Below are the code and all the weights of a small trained network. Each question names an input and a target symbol and asks about switching units off, where a switched-off unit gives its printed mean instead of its output.

import numpy as np


def w(rows, s, z=0):
    codes = np.array(rows[::2]) - 128.0
    scale = np.full(codes.shape[1], s)
    scale[-1] = z or s
    return codes * scale


def norm(h):
    return h / np.sqrt((h * h).mean(-1, keepdims=True) + 1e-5)


def f(y):
    return np.maximum(y, 0)


def softmax(a):
    e = np.exp(a - a.max(-1, keepdims=True))
    return e / e.sum(-1, keepdims=True)


def log_softmax(a):
    a = a - a.max(-1, keepdims=True)
    return a - np.log(np.exp(a).sum(-1, keepdims=True))


def net(x, mask):
    ids = ['αβεζλψω'.index(c) for c in x.split()]
    T = len(ids)
    res = E[ids] + P[:T]
    r = norm(res)
    for j in range(2):
        rows = slice(4 * j, 4 * j + 4)
        q, k, v = (r @ M[0][rows].T for M in (Q, K, V))
        z = softmax(np.where(np.tri(T) > 0, q @ k.T / 4**0.5, -1e9)) @ v
        o = O[0][rows]
        res = res + np.where(mask[j], z, o[:, -1]) @ o[:, :-1]
    y = f(norm(res) @ A[0][:, :-1].T + A[0][:, -1])
    res = res + np.where(mask[2:18], y, B[0][:, -1]) @ B[0][:, :-1]
    return log_softmax(norm(res)[-1] @ U[:, :-1].T + U[:, -1])


Q, K, V, O, A, B = {}, {}, {}, {}, {}, {}
E = w([
[250,103,156,109],'α',
[211,158,70,129],'β',
[136,119,166,110],'ε',
[132,150,179,112],'ζ',
[115,127,128,80],'λ',
[177,105,111,126],'ψ',
[102,149,164,125],'ω',
],0.021)
P = w([
[163,113,147,76],'0',
[126,112,158,167],'1',
[165,201,117,84],'2',
[143,88,117,91],'3',
[110,98,139,154],'4',
[152,187,103,79],'5',
[136,76,101,95],'6',
[103,91,123,147],'7',
[149,184,97,85],'8',
[130,72,97,98],'9',
[92,170,2,176],'10',
[152,200,102,95],'11',
[133,72,98,96],'12',
],0.0097)
Q[0] = w([
[87,174,156,226],'H1',
[127,114,160,105],'H1',
[184,153,130,39],'H1',
[194,127,51,124],'H1',
[247,116,97,127],'H2',
[75,121,189,104],'H2',
[94,82,108,126],'H2',
[148,49,123,161],'H2',
],0.011)
K[0] = w([
[136,190,135,140],'H1',
[96,138,149,77],'H1',
[118,81,34,127],'H1',
[189,139,68,110],'H1',
[247,139,106,98],'H2',
[50,89,183,81],'H2',
[106,85,72,137],'H2',
[165,91,130,109],'H2',
],0.013)
V[0] = w([
[45,158,95,74],'H1',
[84,159,85,129],'H1',
[39,1,83,90],'H1',
[130,166,116,117],'H1',
[207,156,92,135],'H2',
[130,105,153,100],'H2',
[26,84,165,96],'H2',
[207,124,174,114],'H2',
],0.0076)
O[0] = w([
[2,155,110,85,159],'H1',
[189,143,124,67,64],'H1',
[182,154,184,104,189],'H1',
[106,112,118,131,135],'H1',
[113,108,202,107,154],'H2',
[129,84,78,90,205],'H2',
[98,107,146,190,136],'H2',
[84,152,137,66,254],'H2',
],0.0067,0.0031)
A[0] = w([
[182,156,123,123,152],'N1',
[66,97,150,184,116],'N2',
[101,145,131,63,159],'N3',
[171,99,181,100,89],'N4',
[132,157,147,60,113],'N5',
[74,55,100,160,57],'N6',
[83,46,181,180,119],'N7',
[136,138,60,106,204],'N8',
[88,189,151,124,177],'N9',
[124,137,202,121,101],'N10',
[138,157,43,105,3],'N11',
[126,170,64,166,46],'N12',
[91,139,104,255,113],'N13',
[64,71,188,106,152],'N14',
[175,123,165,76,64],'N15',
[108,73,85,84,54],'N16',
],0.012,0.0027)
B[0] = w([
[68,95,139,132,177],'N1',
[132,103,112,91,162],'N2',
[162,122,129,151,255],'N3',
[114,101,114,159,193],'N4',
[106,129,128,151,247],'N5',
[68,95,128,154,154],'N6',
[112,164,168,122,172],'N7',
[102,164,160,188,199],'N8',
[181,86,99,123,192],'N9',
[130,127,97,119,173],'N10',
[104,106,122,118,169],'N11',
[8,142,177,97,144],'N12',
[196,150,105,119,149],'N13',
[107,148,115,141,234],'N14',
[121,158,140,138,218],'N15',
[179,150,137,99,186],'N16',
],0.011,0.0074)
U = w([
[183,101,107,115,220],'α',
[170,85,110,90,173],'β',
[145,158,88,196,8],'ε',
[121,167,202,136,65],'ζ',
[164,208,124,6,82],'λ',
[204,165,11,135,224],'ψ',
[102,85,45,65,175],'ω',
],0.011,0.0017)

Each question gives the input, a string of symbols that net reads in full, and the target symbol t.
The units are the heads (4 rows each of Q, K, V and O) and the neurons (one row each of A and B). Each row of codes is followed by its name. A weight is (code - 128) times the scale printed after its matrix; where a second scale follows, it is the last column's (O, A, B and U).
mask holds one flag per unit, heads first, then neurons. A switched-off unit (its flag False) gives its mean, the last column of its rows in O or B, instead of its output. The means were averaged over made-up inputs and are rounded, as every weight is.
A unit's drop is (log p(t) with every unit on - log p(t) with that unit switched off) / (log p(t) with every unit on - log p(t) with every unit switched off).
The circuit of an input: a set's keep is (log p(t) with only the set's units on - log p(t) with every unit switched off) / (log p(t) with every unit on - log p(t) with every unit switched off). Starting from the 12 units with the biggest drops (on a tie, the unit counted first), units are removed one at a time, each time the one whose removal leaves the highest keep (on an exact tie, the one counted first), for as long as the keep stays at least 0.8.
circuit, biggest first: the units of the circuit, biggest drop first
most important unit: the unit with the biggest drop
k most important neurons: the k neurons with the biggest drops, biggest first
which heads matter: for each layer, one digit per head in row order, 1 if its drop is at least 0.15 and else 0, layers parted by /
drop when u is switched off: that unit's drop, to one decimal
input α λ β λ λ ω β λ λ ζ, target ε: most important unit	H2
input ζ λ λ λ β ε ψ ω ω ψ λ λ, target ζ: which heads matter	11
input λ λ ψ λ ε β λ ζ, target λ: which heads matter	01
input λ ψ λ, target ζ: which heads matter	10
input ε ε ε ε λ ε ψ λ ε λ ε, target ω: which heads matter	10
input λ λ ω ω ε α λ λ ε λ α λ λ, target λ: which heads matter	10
input λ λ λ α β ε, target ε: which heads matter	00
input λ λ ζ ε β, target ε: 4 most important neurons	N8, N1, N7, N9
input ω ω ε, target ψ: which heads matter	10
input ε ω β ε ω ζ, target ψ: which heads matter	00
input ω λ α α β ε, target ε: which heads matter	10
input λ λ λ λ λ ω α ζ, target λ: which heads matter	01
input λ ζ β λ β ε λ ε ω, target ψ: which heads matter	00
input λ α λ β ψ ψ ζ, target ε: most important unit	N4
input ε ψ λ λ ω, target ψ: which heads matter	01
input ε ε λ ε ψ α ζ α β α ε ψ, target ζ: 2 most important neurons	N9, N1
input ε λ ζ α ζ β ω β λ, target ψ: 3 most important neurons	N3, N7, N12
input β λ λ β λ ζ λ λ ψ, target ζ: 2 most important neurons	N8, N9
input ω ω α λ ω ε, target ψ: drop when N9 is switched off	0.6
input ζ ζ ε λ ζ α ω λ λ λ α β, target λ: circuit, biggest first	H2
input ε λ ω ω ε ε λ β, target ε: drop when H1 is switched off	0.2
input ω ω λ β ψ λ ω, target ω: drop when N13 is switched off	0.1
